Below are the code and all the weights of a small trained network. Each question names an input and a target symbol and asks about switching units off, where a switched-off unit gives its printed mean instead of its output.

import numpy as np


def w(rows, s, z=0):
    codes = np.array(rows[::2]) - 128.0
    scale = np.full(codes.shape[1], s)
    scale[-1] = z or s
    return codes * scale


def f(y):
    return y / 2 * (1 + np.tanh(0.7978845608 * (y + 0.044715 * y**3)))


def softmax(a):
    e = np.exp(a - a.max(-1, keepdims=True))
    return e / e.sum(-1, keepdims=True)


def log_softmax(a):
    a = a - a.max(-1, keepdims=True)
    return a - np.log(np.exp(a).sum(-1, keepdims=True))


def net(x, mask):
    ids = ['ΓΩαεζηθξπψ'.index(c) for c in x.split()]
    T = len(ids)
    res = E[ids] + P[:T]
    q, k, v = (res @ M[0].T for M in (Q, K, V))
    z = softmax(np.where(np.tri(T) > 0, q @ k.T / 3**0.5, -1e9)) @ v
    res = res + np.where(mask[0], z, O[0][:, -1]) @ O[0][:, :-1]
    y = f(res @ A[0][:, :-1].T + A[0][:, -1])
    res = res + np.where(mask[1:25], y, B[0][:, -1]) @ B[0][:, :-1]
    return log_softmax(res[-1] @ U[:, :-1].T + U[:, -1])


Q, K, V, O, A, B = {}, {}, {}, {}, {}, {}
E = w([
[100,139,45],'Γ',
[147,3,71],'Ω',
[131,125,124],'α',
[106,138,67],'ε',
[136,123,121],'ζ',
[133,123,123],'η',
[122,22,167],'θ',
[95,146,191],'ξ',
[136,123,120],'π',
[216,207,158],'ψ',
],0.02)
P = w([
[7,101,203],'0',
[134,135,144],'1',
[136,139,147],'2',
[139,128,137],'3',
[138,132,136],'4',
[140,132,140],'5',
[140,132,134],'6',
[136,131,137],'7',
[133,133,137],'8',
[138,132,140],'9',
[136,136,138],'10',
[133,134,141],'11',
[132,134,140],'12',
[135,134,140],'13',
],0.012)
Q[0] = w([
[252,155,153],'h1',
[119,81,101],'h1',
[70,112,13],'h1',
],0.034)
K[0] = w([
[211,135,98],'h1',
[123,72,129],'h1',
[3,126,76],'h1',
],0.035)
V[0] = w([
[64,178,219],'h1',
[207,60,152],'h1',
[135,111,255],'h1',
],0.0067)
O[0] = w([
[185,97,74,206],'h1',
[176,173,189,163],'h1',
[255,153,139,253],'h1',
],0.0069,0.0037)
A[0] = w([
[111,253,141,59],'n1',
[126,147,140,99],'n2',
[91,129,146,136],'n3',
[133,142,147,52],'n4',
[134,88,86,224],'n5',
[111,188,76,20],'n6',
[114,177,106,75],'n7',
[217,153,94,18],'n8',
[68,209,139,33],'n9',
[166,133,114,30],'n10',
[151,127,132,131],'n11',
[106,113,135,89],'n12',
[205,126,64,98],'n13',
[120,132,138,104],'n14',
[122,143,148,105],'n15',
[113,147,158,137],'n16',
[101,109,147,52],'n17',
[135,167,106,92],'n18',
[117,110,53,2],'n19',
[126,148,204,119],'n20',
[131,105,153,98],'n21',
[98,147,97,189],'n22',
[129,130,143,99],'n23',
[113,146,157,136],'n24',
],0.019,0.0073)
B[0] = w([
[106,195,252,167],'n1',
[164,115,71,124],'n2',
[225,134,82,131],'n3',
[155,113,109,120],'n4',
[58,196,164,254],'n5',
[59,100,159,142],'n6',
[104,73,150,129],'n7',
[7,154,28,210],'n8',
[19,63,128,128],'n9',
[124,154,116,138],'n10',
[129,108,121,158],'n11',
[162,135,149,121],'n12',
[230,51,192,250],'n13',
[132,139,122,118],'n14',
[138,131,104,126],'n15',
[136,140,76,139],'n16',
[162,136,172,120],'n17',
[154,98,167,140],'n18',
[193,157,14,184],'n19',
[145,73,54,195],'n20',
[99,115,161,143],'n21',
[170,144,186,163],'n22',
[125,124,122,123],'n23',
[131,139,80,138],'n24',
],0.034,0.0088)
U = w([
[140,227,101,7],'Γ',
[114,144,204,28],'Ω',
[177,134,152,192],'α',
[173,186,143,76],'ε',
[181,132,167,104],'ζ',
[174,127,154,126],'η',
[77,2,155,191],'θ',
[147,119,36,160],'ξ',
[180,134,167,80],'π',
[15,160,88,186],'ψ',
],0.0049,0.002)

Each question gives the input, a string of symbols that net reads in full, and the target symbol t.
The units are the heads (3 rows each of Q, K, V and O) and the neurons (one row each of A and B). Each row of codes is followed by its name. A weight is (code - 128) times the scale printed after its matrix; where a second scale follows, it is the last column's (O, A, B and U).
mask holds one flag per unit, heads first, then neurons. A switched-off unit (its flag False) gives its mean, the last column of its rows in O or B, instead of its output. The means were averaged over made-up inputs and are rounded, as every weight is.
A unit's drop is (log p(t) with every unit on - log p(t) with that unit switched off) / (log p(t) with every unit on - log p(t) with every unit switched off).
The circuit of an input: a set's keep is (log p(t) with only the set's units on - log p(t) with every unit switched off) / (log p(t) with every unit on - log p(t) with every unit switched off). Starting from the 12 units with the biggest drops (on a tie, the unit counted first), units are removed one at a time, each time the one whose removal leaves the highest keep (on an exact tie, the one counted first), for as long as the keep stays at least 0.8.
circuit, biggest first: the units of the circuit, biggest drop first
most important unit: the unit with the biggest drop
k most important neurons: the k neurons with the biggest drops, biggest first
drop of u: that unit's drop, to one decimal
input ψ θ ζ, target θ: 2 most important neurons -> n13, n19
input ψ η ζ, target θ: 3 most important neurons -> n19, n13, n1
input ξ ε ζ ε, target ξ: circuit, biggest first -> n13, n8, h1, n19
input θ θ π α π ξ α ψ Γ, target θ: 3 most important neurons -> n13, n8, n6
input ξ ε Ω ξ, target ξ: 2 most important neurons -> n5, n13
input Ω ξ α ψ θ Γ ψ ξ Ω θ π Ω, target Ω: circuit, biggest first -> n8, n5, n20
input Γ ζ ψ Ω ε π α π π Ω π η ε, target Γ: circuit, biggest first -> h1, n19, n22, n5
input α ζ Γ ζ Γ Γ θ ξ ψ α α ε ξ, target ξ: circuit, biggest first -> n20, n5
input ψ Γ α, target θ: circuit, biggest first -> n13, h1, n19, n8
input Ω Γ π ε π ζ Ω, target Ω: most important unit -> n5
input Γ θ Ω Γ ξ α ζ ξ ψ Γ θ Γ Γ, target Γ: 2 most important neurons -> n19, n22
input θ Γ θ Γ, target θ: drop of n8 -> 0.8
input ψ α α Γ ζ θ Ω ξ Γ ψ ε Ω Γ, target ψ: drop of n9 -> 1.7
input Ω ψ θ Γ, target Ω: drop of n17 -> 0.0
